Below are the code and all the weights of a small trained network. Each question names an input and a class and asks about switching units off, where a switched-off unit gives its printed mean instead of its output.

import numpy as np


def w(rows, s, z=0):
    codes = np.array(rows[::2]) - 128.0
    scale = np.full(codes.shape[1], s)
    scale[-1] = z or s
    return codes * scale


def f(y):
    return y / 2 * (1 + np.tanh(0.7978845608 * (y + 0.044715 * y**3)))


def log_softmax(a):
    a = a - a.max(-1, keepdims=True)
    return a - np.log(np.exp(a).sum(-1, keepdims=True))


def net(x, mask):
    res = np.array(x, float).reshape(1, 4) / 4 @ E
    y = f(res @ A[0][:, :-1].T + A[0][:, -1])
    res = res + np.where(mask, y, B[0][:, -1]) @ B[0][:, :-1]
    return log_softmax(res[-1] @ U[:, :-1].T + U[:, -1])


A, B = {}, {}
E = w([
[83,254,134,51,98,122,151],'x0',
[228,120,91,81,59,147,140],'x1',
[117,117,138,119,112,125,106],'x2',
[98,110,241,152,79,203,177],'x3',
],0.019)
A[0] = w([
[115,180,100,82,164,82,127,141],'N1',
[222,94,150,110,98,134,154,135],'N2',
[70,149,151,158,201,135,93,248],'N3',
[80,98,136,209,147,105,174,155],'N4',
[95,152,138,133,118,184,174,122],'N5',
[130,51,155,168,125,170,178,141],'N6',
[149,79,165,179,140,221,143,138],'N7',
[170,69,78,127,202,69,68,206],'N8',
[71,175,133,121,69,189,191,60],'N9',
[112,229,88,62,150,59,89,137],'N10',
[130,63,178,152,112,156,153,121],'N11',
[75,163,194,82,75,153,212,59],'N12',
[253,114,92,62,36,166,149,169],'N13',
[107,187,172,111,57,141,130,92],'N14',
[128,80,201,119,71,178,154,129],'N15',
[221,150,132,166,74,212,101,120],'N16',
[176,73,197,179,150,179,133,128],'N17',
[178,66,139,128,82,175,198,111],'N18',
[17,166,125,152,202,54,112,207],'N19',
[169,33,60,166,174,28,74,213],'N20',
[69,138,196,214,170,99,119,197],'N21',
[103,181,52,52,106,32,140,128],'N22',
[107,221,183,76,110,176,159,78],'N23',
],0.012,0.011)
B[0] = w([
[86,191,127,82,109,144,172,190],'N1',
[132,133,103,147,75,73,145,181],'N2',
[80,116,244,168,173,201,124,217],'N3',
[88,81,145,75,186,179,90,189],'N4',
[145,87,124,170,161,129,105,168],'N5',
[91,131,162,83,117,103,52,197],'N6',
[98,118,173,69,109,81,44,202],'N7',
[167,102,125,227,154,147,196,232],'N8',
[172,119,95,203,172,115,144,181],'N9',
[94,212,120,76,52,147,167,228],'N10',
[96,147,115,92,126,118,87,188],'N11',
[156,64,118,205,200,95,168,200],'N12',
[235,106,59,104,69,117,127,234],'N13',
[172,87,119,185,151,156,162,178],'N14',
[133,136,117,155,104,98,72,203],'N15',
[153,135,113,113,61,49,112,178],'N16',
[112,165,148,78,131,98,63,201],'N17',
[145,133,134,132,70,77,104,185],'N18',
[57,210,230,130,150,146,185,237],'N19',
[196,77,130,241,170,121,152,254],'N20',
[99,128,149,124,162,229,100,224],'N21',
[126,148,76,57,108,186,135,221],'N22',
[163,105,98,172,161,127,190,197],'N23',
],0.011,0.027)
U = w([
[124,95,187,253,217,141,153,228],'0',
[182,43,64,216,114,55,171,181],'1',
[32,189,178,107,110,115,178,94],'2',
[173,150,59,27,90,165,129,42],'3',
[51,85,172,66,177,139,20,137],'4',
[124,166,167,108,38,12,62,7],'5',
],0.011,0.0021)

Each question gives the input, the list of numbers given to net, and the class t.
The units are the neurons (one row each of A and B). Each row of codes is followed by its name. A weight is (code - 128) times the scale printed after its matrix; where a second scale follows, it is the last column's (A, B and U).
mask holds one flag per neuron, in row order. A switched-off neuron (its flag False) gives its mean, the last column of its row in B, instead of its output. The means were averaged over made-up inputs and are rounded, as every weight is.
A unit's drop is (log p(t) with every unit on - log p(t) with that unit switched off) / (log p(t) with every unit on - log p(t) with every unit switched off).
unit that matters most: the unit with the biggest drop
top k neurons: the k neurons with the biggest drops, biggest first
drop of u: that unit's drop, to one decimal
input [1,5,6,6], class 1: unit that matters most : N12
input [7,-2,-1,1], class 0: top 2 neurons : N12; N23
input [8,-1,1,1], class 0: top 4 neurons : N12; N23; N14; N9
input [0,5,5,8], class 5: top 2 neurons : N20; N7
input [0,5,6,0], class 1: top 4 neurons : N10; N7; N19; N17
input [0,4,6,3], class 5: top 2 neurons : N20; N8
input [-7,1,7,-1], class 1: top 2 neurons : N19; N3
input [1,7,1,-4], class 3: top 2 neurons : N22; N12
input [0,1,-6,7], class 5: drop of N20 : 0.2
input [1,3,8,1], class 1: drop of N7 : 0.2
input [0,5,6,7], class 5: drop of N20 : 0.3
input [7,2,5,-5], class 3: drop of N13 : 0.0
